After every row comes one of two labels: whether the row has a hidden trait. Each part has its own trait and labels.
In the rows, 128 means zero.
[124 122 137 121 189 132 129 123 123 128 124 133 139 189 122 126 128 128
 112 238 125  67 140 131]
<75>
[125 110 129 119 174 139 135 120 127 132 122 130 149 154 125 126 131 132
 109 207 128 113 131 127]
<75>
[122 122 137 120 169 124 121 116 132 129 121 133 146 155 124 126 130 130
  97 213 128  78 141 129]
<75>
[127 115 134 119 172 137 131 120 126 129 123 132 144 165 124 126 128 129
 108 232 126  87 135 128]
<75>
[130 140 125 127 132 123 112 130 147 126 125 125 139  89 124 131 128 133
 129 255 132 104 143 138]
<78>
[122 132 119 133  77 104 120 129 131 127 129 133 116 175 140 123 134 126
 134 114 117  92 129 133]
<75>
[122 119 135 122 179 125 127 118 130 129 122 133 141 160 124 127 129 130
  98 222 126  86 142 132]
<75>
[127 147 133 131 146 135 117 137 134 128 125 126 124  66 132 128 135 139
 119 208 128  99 122 142]
<78>
[127 133 142 131 101 128 122 124 115 121 134 131 121 116 128 129 119 117
 125  74 130  95 137 122]
<75>
[128 144 128 128 131 127 111 133 143 126 125 126 132  68 127 130 131 134
 116 254 130  81 137 140]
<78>
[123 122 120 135  77 106 125 133 128 127 130 132 117 168 139 124 134 126
 136  92 118 114 118 132]
<75>
[121 123 121 133  62 107 123 128 131 127 131 132 119 166 137 125 135 126
 134  72 119 115 124 132]
<75>
[126 154 135 134 150 119 116 136 137 127 125 129 113  74 136 127 136 135
 117 218 125 100 132 142]
<78>
[126 123 126 122 139 118 122 115 139 130 120 128 147 126 123 130 127 131
 103 198 132 127 144 133]
<78>
[125 140 149 126 144 130 121 126 112 121 134 131 112 117 125 128 122 116
 119 100 122  92 140 126]
<75>
[130 142 124 125 138 118 114 129 148 127 123 125 137 103 123 131 127 134
 112 248 134  70 148 140]
<78>
[128 148 130 131 138 135 117 138 134 128 126 126 122  74 134 128 135 137
 123  86 128 116 117 140]
<78>

Part 2:
[ 72 141 132  57 124 143 106 133 139 128 123 105 145 115  84 164 144 132
 112 143  80 117 118 144  92 107 117]
D
[104 156 122  86 111 132  98 115 145 145 135 151 177 138  97 149 150  52
  90 123  89 119  89 142  82  98 121]
N
[ 87 100 144 120 145 147 149 150 137 116 114  60 126 139 130 141 109 205
 157 145 152 120 141 117 176 129 131]
D
[ 68 127 120 169 151 106 189 137  83  54 132 141  51 157 113 103 157 103
 112  92 141 128 128 107 156 104 144]
N
[ 90 150 127  62 111 142  89 125 149 138 130 118 165 117  84 168 144  90
  91 135  85 114  95 143  90 113 108]
N
[ 83 124 113 172 142 115 134 136  88  75 134 125  71 129 108 120 133 107
 111  94 164 129 113 109 176 150 133]
N
[ 91 125 121  63 130 140  71 143 118 132 126  79 100  68  85 167 122 201
 125 136 120 128 115 135 136 169 116]
D
[ 50 150 116  80 127 124 112 133 105 107 133 125 101 120  67 155 160  99
  84 106  99 120  97 131 116 116 119]
D
[133 129 150 149 121 145 180 123 180 143 121 137 217 199 154 136 136 114
 133 153 105 113 131 130  98  46 126]
N
[ 35 134 122  84 145 109 149 147  69  73 129 123  37 101  72 137 163 145
 106 110  99 127 128 125 131 121 134]
D
[ 86 100 135 167 152 134 183 148 116  75 118  85 107 163 135 114 116 168
 142 120 174 123 141 102 188 124 142]
D
[157 135 124 200 119 128 163 119 171 124 134 159 181 215 153 110 135  35
 110 108 144 117  99 116 127  82 127]
N
[154 105 152 148 133 140 192 127 161 131 116 112 187 180 174 112 108 171
 169 158 138 124 155 121 133  94 139]
N
[ 86 110 134  93 145 140 128 149 119  90 120  70 103 115 112 147 115 211
 144 137 146 125 141 119 174 150 127]
D
[ 82 108 144 104 144 144 149 151 129  96 113  63 122 138 118 141 116 218
 148 140 142 122 147 118 173 127 132]
D
[ 74 148 130  67 117 141 123 128 141 125 125 128 156 138  85 158 154  96
  98 135  74 113 102 141  84  79 114]
N
[ 79 117 118 156 146 117 143 143  87  71 130 111  70 133 106 118 128 129
 118  99 168 130 126 108 181 146 137]
D
[ 80 129 124 173 140 114 154 135  99  70 134 133  96 155 113 112 142  65
 100  93 161 126 104 108 162 125 136]
N
